Here is a tiny trained network, its code and every weight. The questions are about switching its units off for an input and a class, where a switched-off unit gives its printed mean instead of its output.

import numpy as np


def w(rows, s, z=0):
    codes = np.array(rows[::2]) - 128.0
    scale = np.full(codes.shape[1], s)
    scale[-1] = z or s
    return codes * scale


def f(y):
    return y / 2 * (1 + np.tanh(0.7978845608 * (y + 0.044715 * y**3)))


def log_softmax(a):
    a = a - a.max(-1, keepdims=True)
    return a - np.log(np.exp(a).sum(-1, keepdims=True))


def net(x, mask):
    res = np.array(x, float).reshape(1, 8) / 4 @ E
    y = f(res @ A[0][:, :-1].T + A[0][:, -1])
    res = res + np.where(mask, y, B[0][:, -1]) @ B[0][:, :-1]
    return log_softmax(res[-1] @ U[:, :-1].T + U[:, -1])


A, B = {}, {}
E = w([
[7,93,115,104,191,123],'x0',
[121,113,52,2,118,124],'x1',
[70,149,193,50,98,125],'x2',
[100,140,99,143,88,160],'x3',
[116,85,162,124,164,181],'x4',
[132,101,170,164,135,132],'x5',
[130,191,99,61,149,184],'x6',
[112,220,117,163,200,107],'x7',
],0.0086)
A[0] = w([
[98,190,51,242,159,149,135],'n0',
[58,118,173,105,96,143,192],'n1',
[64,107,55,106,80,99,76],'n2',
[33,119,47,17,147,206,119],'n3',
[186,42,80,140,82,216,94],'n4',
[126,120,62,167,162,34,147],'n5',
[69,99,80,18,153,106,176],'n6',
[141,245,126,93,204,122,209],'n7',
[210,100,112,107,147,92,99],'n8',
[83,168,184,149,60,65,225],'n9',
[157,142,173,149,166,128,151],'n10',
[117,96,122,144,113,141,72],'n11',
[45,168,190,116,160,118,147],'n12',
[116,118,24,204,175,126,154],'n13',
[181,204,162,188,189,178,148],'n14',
[211,164,92,95,95,165,246],'n15',
[79,99,185,129,127,69,141],'n16',
[151,88,31,176,137,155,82],'n17',
[166,75,117,140,132,196,2],'n18',
],0.011,0.0028)
B[0] = w([
[106,170,144,252,115,132,219],'n0',
[100,66,76,124,144,165,171],'n1',
[143,115,149,143,164,99,184],'n2',
[108,167,198,61,248,181,251],'n3',
[116,15,166,53,82,123,196],'n4',
[137,147,49,148,115,138,190],'n5',
[165,194,143,48,206,177,233],'n6',
[133,170,172,93,142,127,221],'n7',
[173,119,100,80,142,70,165],'n8',
[129,55,101,165,171,176,185],'n9',
[144,129,162,144,155,95,159],'n10',
[130,115,150,123,112,115,134],'n11',
[114,19,108,145,103,170,176],'n12',
[116,151,111,232,99,91,204],'n13',
[160,144,218,158,199,94,209],'n14',
[139,125,136,49,180,119,215],'n15',
[109,94,111,191,80,132,166],'n16',
[98,77,147,173,70,62,179],'n17',
[164,110,152,82,109,98,147],'n18',
],0.016,0.011)
U = w([
[237,18,144,58,14,243,125],'0',
[193,169,216,210,175,144,157],'1',
[156,235,172,90,43,144,4],'2',
[53,103,152,15,255,164,222],'3',
[54,61,88,186,107,105,222],'4',
[199,138,36,65,160,120,31],'5',
[154,115,147,101,142,41,9],'6',
],0.0069,0.0032)

Each question gives the input, the list of numbers given to net, and the class t.
The units are the neurons (one row each of A and B). Each row of codes is followed by its name. A weight is (code - 128) times the scale printed after its matrix; where a second scale follows, it is the last column's (A, B and U).
mask holds one flag per neuron, in row order. A switched-off neuron (its flag False) gives its mean, the last column of its row in B, instead of its output. The means were averaged over made-up inputs and are rounded, as every weight is.
A unit's drop is (log p(t) with every unit on - log p(t) with that unit switched off) / (log p(t) with every unit on - log p(t) with every unit switched off).
The circuit of an input: a set's keep is (log p(t) with only the set's units on - log p(t) with every unit switched off) / (log p(t) with every unit on - log p(t) with every unit switched off). Starting from the 12 units with the biggest drops (on a tie, the unit counted first), units are removed one at a time, each time the one whose removal leaves the highest keep (on an exact tie, the one counted first), for as long as the keep stays at least 0.8.
circuit, biggest first: the units of the circuit, biggest drop first
most important unit: the unit with the biggest drop
k most important neurons: the k neurons with the biggest drops, biggest first
drop when u is switched off: that unit's drop, to one decimal
input [7,1,-8,-5,5,-7,-8,-7], class 4: most important unit => n13
input [-6,7,3,-6,2,3,-2,-7], class 0: 3 most important neurons => [n3; n4; n14]
input [1,1,-1,3,-2,-1,-3,0], class 4: circuit, biggest first => [n3; n6]
input [4,-7,7,5,5,8,4,4], class 4: circuit, biggest first => [n12; n3]
input [0,-1,2,-7,2,-7,-1,-6], class 0: circuit, biggest first => [n3; n14]
input [-4,-1,-4,-7,3,-8,8,3], class 1: 2 most important neurons => [n14; n3]
input [-3,-4,5,-3,-7,-6,-2,-5], class 0: 4 most important neurons => [n3; n0; n13; n14]
input [3,-7,1,-1,7,-8,-8,-6], class 0: 2 most important neurons => [n0; n13]
input [-7,4,2,-2,-3,-4,-3,-1], class 5: 2 most important neurons => [n3; n8]
input [8,1,-5,2,5,-3,-1,5], class 1: 2 most important neurons => [n13; n0]
input [-5,-2,3,-8,4,-1,4,-5], class 0: 2 most important neurons => [n3; n6]
input [-5,-5,-4,6,-7,0,3,-7], class 0: drop when n4 is switched off => 0.2
input [-4,4,2,-7,-7,8,-3,2], class 5: drop when n4 is switched off => 0.1
input [5,-1,1,-3,-5,-6,0,8], class 1: circuit, biggest first => [n0]
input [5,-6,-4,-3,8,7,0,-6], class 0: drop when n7 is switched off => 0.0
